Here is a tiny trained network, its code and every weight. The questions are about switching its units off for an input and a class, where a switched-off unit gives its printed mean instead of its output.

import numpy as np


def w(rows, s, z=0):
    codes = np.array(rows[::2]) - 128.0
    scale = np.full(codes.shape[1], s)
    scale[-1] = z or s
    return codes * scale


def norm(h):
    return h / np.sqrt((h * h).mean(-1, keepdims=True) + 1e-5)


def f(y):
    return y / 2 * (1 + np.tanh(0.7978845608 * (y + 0.044715 * y**3)))


def log_softmax(a):
    a = a - a.max(-1, keepdims=True)
    return a - np.log(np.exp(a).sum(-1, keepdims=True))


def net(x, mask):
    res = np.array(x, float).reshape(1, 8) / 4 @ E
    u = 0
    for l in range(3):
        y = f(norm(res) @ A[l][:, :-1].T + A[l][:, -1])
        res = res + np.where(mask[u : u + 11], y, B[l][:, -1]) @ B[l][:, :-1]
        u += 11
    return log_softmax(norm(res)[-1] @ U[:, :-1].T + U[:, -1])


A, B = {}, {}
E = w([
[184,139,154,38,132],'x0',
[133,130,132,128,126],'x1',
[127,128,128,130,127],'x2',
[72,90,197,95,36],'x3',
[126,127,126,127,131],'x4',
[148,121,183,162,253],'x5',
[130,125,129,129,129],'x6',
[131,129,130,129,128],'x7',
],0.00056)
A[0] = w([
[127,139,65,183,195,90],'0.n0',
[44,162,215,231,145,62],'0.n1',
[74,116,53,168,80,223],'0.n2',
[64,151,48,172,98,254],'0.n3',
[45,152,215,207,154,45],'0.n4',
[140,163,53,113,113,144],'0.n5',
[174,98,187,89,155,135],'0.n6',
[250,226,37,58,97,125],'0.n7',
[133,63,164,79,116,177],'0.n8',
[131,128,62,176,228,157],'0.n9',
[168,105,175,103,194,80],'0.n10',
],0.0019,0.00037)
B[0] = w([
[147,126,132,118,24,191],'0.n0',
[129,53,61,99,143,192],'0.n1',
[219,158,137,173,111,240],'0.n2',
[230,137,134,162,94,253],'0.n3',
[113,60,71,90,146,171],'0.n4',
[185,100,105,119,140,165],'0.n5',
[63,152,161,112,128,151],'0.n6',
[130,43,59,97,202,245],'0.n7',
[100,169,156,141,180,160],'0.n8',
[145,145,144,122,6,246],'0.n9',
[73,140,156,116,75,147],'0.n10',
],0.0018,0.00047)
A[1] = w([
[98,128,122,93,63,102],'1.n0',
[60,59,200,220,89,121],'1.n1',
[137,92,159,168,179,202],'1.n2',
[148,95,176,182,129,251],'1.n3',
[85,146,154,188,44,101],'1.n4',
[178,219,77,105,160,44],'1.n5',
[94,145,107,69,98,55],'1.n6',
[84,125,148,64,28,118],'1.n7',
[100,100,160,102,7,242],'1.n8',
[151,97,156,188,216,251],'1.n9',
[146,80,166,171,135,252],'1.n10',
],0.0014,0.00025)
B[1] = w([
[167,146,126,155,222,132],'1.n0',
[135,151,36,121,146,205],'1.n1',
[111,159,96,122,42,172],'1.n2',
[114,176,70,108,101,215],'1.n3',
[141,164,80,132,220,167],'1.n4',
[97,75,169,94,78,126],'1.n5',
[167,117,143,164,200,88],'1.n6',
[170,162,142,172,214,160],'1.n7',
[159,188,101,163,215,251],'1.n8',
[109,174,108,106,3,205],'1.n9',
[121,166,66,114,98,215],'1.n10',
],0.0012,0.00029)
A[2] = w([
[132,186,87,195,113,195],'2.n0',
[96,191,100,152,93,255],'2.n1',
[110,181,112,150,135,52],'2.n2',
[122,192,180,71,161,112],'2.n3',
[141,156,194,95,129,69],'2.n4',
[150,145,179,111,110,40],'2.n5',
[152,193,195,89,174,90],'2.n6',
[59,3,129,174,153,103],'2.n7',
[138,186,82,229,82,222],'2.n8',
[178,200,183,90,121,105],'2.n9',
[67,79,142,190,138,161],'2.n10',
],0.0022,0.0004)
B[2] = w([
[79,140,199,102,144,197],'2.n0',
[97,108,201,127,208,177],'2.n1',
[156,114,180,112,108,119],'2.n2',
[136,137,121,211,89,143],'2.n3',
[153,157,102,202,103,122],'2.n4',
[174,167,74,176,118,113],'2.n5',
[150,149,110,209,59,139],'2.n6',
[251,118,52,67,117,123],'2.n7',
[59,172,219,117,159,255],'2.n8',
[161,110,52,186,82,145],'2.n9',
[199,112,102,42,156,132],'2.n10',
],0.0015,0.00098)
U = w([
[212,190,89,227,20,195],'0',
[14,160,244,121,193,164],'1',
[156,26,12,3,178,5],'2',
],0.0056,0.00026)

Each question gives the input, the list of numbers given to net, and the class t.
The units are the neurons (one row each of A and B). Each row of codes is followed by its name. A weight is (code - 128) times the scale printed after its matrix; where a second scale follows, it is the last column's (A, B and U).
mask holds one flag per neuron, layer by layer. A switched-off neuron (its flag False) gives its mean, the last column of its row in B, instead of its output. The means were averaged over made-up inputs and are rounded, as every weight is.
A unit's drop is (log p(t) with every unit on - log p(t) with that unit switched off) / (log p(t) with every unit on - log p(t) with every unit switched off).
The circuit of an input: a set's keep is (log p(t) with only the set's units on - log p(t) with every unit switched off) / (log p(t) with every unit on - log p(t) with every unit switched off). Starting from the 12 units with the biggest drops (on a tie, the unit counted first), units are removed one at a time, each time the one whose removal leaves the highest keep (on an exact tie, the one counted first), for as long as the keep stays at least 0.8.
circuit, biggest first: the units of the circuit, biggest drop first
unit that matters most: the unit with the biggest drop
top k neurons in layer l: the k neurons of layer l with the biggest drops, biggest first
drop when u is switched off: that unit's drop, to one decimal
input [1,-5,5,-3,-6,-5,1,5], class 2: circuit, biggest first	0.n7
input [-7,-4,-7,2,-1,6,-6,2], class 2: circuit, biggest first	0.n1; 2.n7
input [2,0,2,-1,-7,1,-6,8], class 0: circuit, biggest first	2.n6; 2.n8
input [0,4,-7,6,8,5,-4,7], class 2: top 2 neurons in layer 2	2.n7; 2.n8
input [-6,6,-7,1,-6,6,7,-1], class 2: top 2 neurons in layer 0	0.n1; 0.n4
input [3,3,2,-7,-8,2,2,-5], class 0: top 3 neurons in layer 0	0.n1; 0.n4; 0.n9
input [-4,6,-7,1,7,-8,3,1], class 1: top 2 neurons in layer 2	2.n8; 2.n0
input [0,5,-1,1,-3,-6,4,-3], class 1: top 2 neurons in layer 0	0.n1; 0.n9
input [-2,8,-7,1,2,-2,0,-2], class 1: top 2 neurons in layer 0	0.n9; 0.n0
input [0,-5,-6,6,1,-7,-7,8], class 1: top 2 neurons in layer 0	0.n9; 0.n0
input [0,-1,-7,2,-1,2,6,-1], class 2: top 2 neurons in layer 0	0.n4; 0.n1
input [2,-6,-4,7,-8,0,-3,2], class 0: top 2 neurons in layer 0	0.n7; 0.n10
input [5,-2,-3,-4,-3,1,3,-4], class 0: top 3 neurons in layer 0	0.n1; 0.n4; 0.n9
input [-8,2,-7,4,-7,-8,5,2], class 1: unit that matters most	2.n8
input [6,6,-4,-7,-2,2,5,-2], class 0: top 2 neurons in layer 0	0.n1; 0.n4
input [-2,-7,7,3,-4,5,3,-4], class 2: drop when 0.n4 is switched off	0.2
input [2,4,-7,7,0,-2,7,2], class 0: drop when 2.n8 is switched off	0.2
input [-5,5,6,2,-5,4,6,6], class 2: drop when 2.n7 is switched off	0.2
